Below are the code and all the weights of a small trained network. Each question names an input and a class and asks about switching units off, where a switched-off unit gives its printed mean instead of its output.

import numpy as np


def w(rows, s, z=0):
    codes = np.array(rows[::2]) - 128.0
    scale = np.full(codes.shape[1], s)
    scale[-1] = z or s
    return codes * scale


def f(y):
    return np.maximum(y, 0)


def log_softmax(a):
    a = a - a.max(-1, keepdims=True)
    return a - np.log(np.exp(a).sum(-1, keepdims=True))


def net(x, mask):
    res = np.array(x, float).reshape(1, 8) / 4 @ E
    y = f(res @ A[0][:, :-1].T + A[0][:, -1])
    res = res + np.where(mask, y, B[0][:, -1]) @ B[0][:, :-1]
    return log_softmax(res[-1] @ U[:, :-1].T + U[:, -1])


A, B = {}, {}
E = w([
[68,69,123,69,100,109,93,168,153,200,161,116],'x0',
[172,111,65,151,92,201,136,113,119,147,131,152],'x1',
[101,139,97,111,155,118,178,79,245,209,126,158],'x2',
[139,93,182,131,180,153,129,165,142,67,86,151],'x3',
[137,238,171,157,119,91,195,88,160,110,139,127],'x4',
[108,142,81,196,180,144,177,164,98,201,133,101],'x5',
[179,169,148,112,90,127,189,145,118,123,153,183],'x6',
[120,124,97,114,135,74,132,112,95,120,150,130],'x7',
],0.012)
A[0] = w([
[31,105,157,94,186,129,132,135,126,150,152,137,61],'neuron 0',
[73,93,139,63,142,102,144,162,199,189,169,128,187],'neuron 1',
[84,35,103,107,154,129,71,127,102,122,92,134,4],'neuron 2',
[125,88,37,124,17,186,144,171,94,204,161,169,201],'neuron 3',
[15,103,125,16,129,63,162,105,216,192,171,113,165],'neuron 4',
[82,21,154,136,221,124,123,253,97,117,82,96,164],'neuron 5',
[88,162,61,249,249,129,160,131,118,220,154,28,200],'neuron 6',
[90,112,184,94,86,157,42,162,111,95,133,58,122],'neuron 7',
[148,134,191,78,128,144,81,146,156,43,133,138,92],'neuron 8',
[75,205,125,109,87,39,118,173,48,86,196,64,161],'neuron 9',
[122,105,178,116,100,161,103,154,108,128,151,163,149],'neuron 10',
],0.0079,0.0033)
B[0] = w([
[92,102,90,124,108,90,125,116,149,149,149,108,172],'neuron 0',
[144,86,141,87,44,79,57,154,121,136,99,96,215],'neuron 1',
[94,193,170,148,142,127,200,88,110,135,146,141,197],'neuron 2',
[203,99,42,172,91,137,152,164,80,86,191,135,238],'neuron 3',
[139,87,178,112,136,89,40,117,190,173,64,139,247],'neuron 4',
[68,159,86,254,60,137,149,146,112,130,124,221,224],'neuron 5',
[113,135,132,178,146,142,186,53,117,176,12,134,253],'neuron 6',
[92,136,174,163,73,92,118,110,122,124,114,76,201],'neuron 7',
[102,96,102,135,126,132,185,72,120,157,112,81,182],'neuron 8',
[202,92,178,79,141,135,105,145,122,74,158,89,199],'neuron 9',
[89,119,134,174,118,155,111,165,127,134,112,126,165],'neuron 10',
],0.01,0.015)
U = w([
[168,47,64,109,183,163,161,86,90,138,110,89,39],'0',
[126,239,158,187,119,159,255,110,113,121,110,182,235],'1',
[159,103,63,123,85,176,116,194,92,104,196,211,188],'2',
[99,134,109,108,170,143,124,186,159,149,150,136,5],'3',
[66,75,105,148,81,85,94,112,156,200,82,118,119],'4',
[212,76,169,48,89,105,78,175,109,76,163,47,168],'5',
[77,77,155,120,126,149,73,125,68,122,138,43,88],'6',
[125,148,206,16,164,107,82,113,189,170,88,163,80],'7',
],0.0094,0.002)

Each question gives the input, the list of numbers given to net, and the class t.
The units are the neurons (one row each of A and B). Each row of codes is followed by its name. A weight is (code - 128) times the scale printed after its matrix; where a second scale follows, it is the last column's (A, B and U).
mask holds one flag per neuron, in row order. A switched-off neuron (its flag False) gives its mean, the last column of its row in B, instead of its output. The means were averaged over made-up inputs and are rounded, as every weight is.
A unit's drop is (log p(t) with every unit on - log p(t) with that unit switched off) / (log p(t) with every unit on - log p(t) with every unit switched off).
The circuit of an input: a set's keep is (log p(t) with only the set's units on - log p(t) with every unit switched off) / (log p(t) with every unit on - log p(t) with every unit switched off). Starting from all 11 units, units are removed one at a time, each time the one whose removal leaves the highest keep (on an exact tie, the one counted first), for as long as the keep stays at least 0.8.
units of the circuit, in order: the units of the circuit, biggest drop first
most important unit: the unit with the biggest drop
k most important neurons: the k neurons with the biggest drops, biggest first
drop when u is switched off: that unit's drop, to one decimal
input [8,6,-8,3,-2,-6,-5,-3], class 1: units of the circuit, in order : (neuron 2; neuron 5)
input [5,5,2,-8,-7,-6,4,6], class 2: most important unit : neuron 3
input [-5,6,7,-4,-6,5,3,-2], class 0: units of the circuit, in order : (neuron 5; neuron 3)
input [-4,-4,-4,-1,6,2,-6,7], class 0: 3 most important neurons : (neuron 9; neuron 6; neuron 5)
input [8,-1,8,3,2,-2,0,-1], class 7: units of the circuit, in order : (neuron 4; neuron 5)
input [6,8,-5,0,-8,7,-5,-8], class 1: 2 most important neurons : (neuron 2; neuron 6)
input [-6,-2,6,1,-3,-8,-7,3], class 7: units of the circuit, in order : (neuron 5; neuron 3)
input [3,-1,-8,5,-8,-6,4,1], class 1: units of the circuit, in order : (neuron 5; neuron 2)
input [3,-6,-7,-8,-4,5,1,-8], class 6: 3 most important neurons : (neuron 9; neuron 7; neuron 4)
input [5,1,-5,-6,-1,3,1,4], class 5: 2 most important neurons : (neuron 9; neuron 5)
input [3,6,-6,0,3,-4,4,-5], class 2: units of the circuit, in order : (neuron 4; neuron 6)
input [-1,-1,-4,6,0,-5,1,0], class 1: 2 most important neurons : (neuron 4; neuron 1)
input [-3,-7,-5,4,4,0,6,0], class 5: 2 most important neurons : (neuron 9; neuron 6)
input [-4,8,7,2,-5,2,7,6], class 2: units of the circuit, in order : (neuron 3)
input [-1,4,6,2,2,7,-3,-4], class 1: 2 most important neurons : (neuron 6; neuron 4)
input [-2,-7,-4,-5,2,6,-4,-4], class 1: 2 most important neurons : (neuron 6; neuron 4)
input [1,-4,4,-8,2,-7,8,-5], class 7: 2 most important neurons : (neuron 4; neuron 3)
input [7,3,2,0,0,6,8,1], class 2: 3 most important neurons : (neuron 3; neuron 7; neuron 8)
input [-4,7,1,2,-4,-3,2,8], class 2: drop when neuron 6 is switched off : 0.4
input [3,2,5,2,7,-6,-3,4], class 7: drop when neuron 5 is switched off : 0.1
